Rows, each followed by one of two labels for a hidden trait (new trait and labels in each part):
In the rows, zero is written as 100.
[106  94 101  97  81  96  86  78  95 107  98  98 108 100 100 103 111 104
 107 108 100 102 101 101 106 128 103  93  96  99 110  99 112  98  99 106
  91  99 102 100  93] | G
[111  92 116  92  62  88  81  63  94 110  93 112 103  91 103  86 129 104
 120  93  78 105  98 103 102 121 110  81 100 106 113  98  99 101 104 104
  92 105  96 122  89] | N
[107  94 101  97  81  96  89  78  96 107  96  97 104  99 101 101 111 105
 106 105  98 102 101 100 106 132 105  92  96  99 107 100 105 101 103 106
 108  97 103 101  95] | G
[116  86 112  89  79  81  62  43  83 111  94  95 115  95 103 103 150 102
 158 108  85 115  96 104 115 164 109  95  73 103 151  93 155  96 104 115
 195 113  62 142  87] | G
[114  89 111  96  49  94  69  58  93 112  90  85 104  96 104 113 105 107
 125 125  96 112 107 101 118 144 109  86 101 101 117  99 108 108 104 108
 149  97 101 109  98] | N
[112  90 107  97  56  96  77  64  95 111  91  93 101  96 103 107 107 107
 113 117  96 104 106 101 113 137 107  84 102 102 108 101  97 106 104 104
 126  96 108 104  97] | N
[122  82 102  94  58  92  95  41  92 132  87  91 104  92 104 112 128 106
 119 114  93 109  96 102 124 174 109  83  82  96 131  98 117 105 108 124
 118  93  88  93  94] | N
[112  91  87  96  81  92 102  68  97 118  95 105 106 102  99  97 130 103
  93 115 103  82  91 103 110 187 108  83  81  96 106 100 111  94 105 129
  41  91 111  80  75] | N
[102 113  68 100 118  76  86  58 103 101 101 114  91 108  99  87 139 102
 121 127  97  52 104 103 127 173 121  81 118 112 119  99 111  98 104 137
  49 104 135  50  73] | N
[116  93  82  93  89  87 107  57  93 123  96 105 108 100  99  96 152 100
 106 109 102  79  87 103 111 200 107  86  64  98 117  98 134  93 111 140
  94  94  93  92  70] | N
[110  87  96  95  84  95  96  71  95 111  94 102 112 100  99 101 127 106
 100 118 100  97  93 102 112 173 108  91  85  94 113  99 105  96 100 119
  53  95 107  88  86] | G
[103  95  86  97 112  84  78  64  99  98  97 108 105 106  99  93 126 109
 124 134  91  84 104 103 127 171 122  87 115 102 129  98 100  97  94 120
  32 107 125  70  86] | G
[107  93 102  97  81  96  87  75  95 107  96  96 107  99 101 102 113 105
 107 104  99 104 101 101 106 132 104  92  96  99 108  99 110 100 102 105
 110  97 102 104  94] | G
[108  93  99  93  98  90  86  69  93 108  96 101 111 100 100 100 137 104
 118 111  97 100  96 102 112 159 108  98  87  98 127  96 124  94 100 117
 100 105  92 102  86] | G
[114  90  96  99  67  94  94  55 100 119  88  94  96  95 104 105 109 109
 107 117  93  99 104 100 127 143 113  80 111 100 115 101  85 111 105 116
  86  91 114  74  97] | N
[107  88  94  98  72 100 100  80 100 111  93 104 109 102  99 105 105 109
  80 121 106  89  97 101 111 156 109  87 104  92  89 102  80  97  98 115
   0  87 132  65  88] | G
[ 97 106  90 101 110  90  76  78 103  90  99 103  93 103 101  92 102 107
 120 116  91  87 113 100 120 104 115  89 131 109 113 100  88 106  97 101
  77 106 126  78  99] | G
[110  87  94  95  83  94  96  70  96 112  93 103 112 101  99 100 126 106
 101 120 100  94  94 102 114 176 111  89  86  93 113  99 101  96 100 120
  39  95 110  84  83] | G
[106  94 108  96  90 100  94  91  94 107  99  96 109 100 100 107 113 100
 103  95 103 108  95 101  97 107  97 103  85  96 107  98 123  96 100 105
 116 100  86 111  96] | G
[106  97  99  93 112  86  80  63  91 103  99 103 110 101 100  94 143 104
 134 109  90 100  98 103 115 149 109  98  88 102 137  95 134  94  98 114
 119 112  88 108  87] | G
[105  94 101  96  88  95  90  78  96 108  97 103 110 101 100 104 118 106
  99 111 102  96  98 102 108 148 105  95  96  95 107  99 106  96  98 111
  56  98 108  88  90] | G
[108  89  95  95  86  94  96  72  96 110  94 103 111 100  99 100 125 106
  98 118 101  96  94 102 111 173 109  90  90  94 112  99 105  96 100 117
  45  95 114  81  87] | G
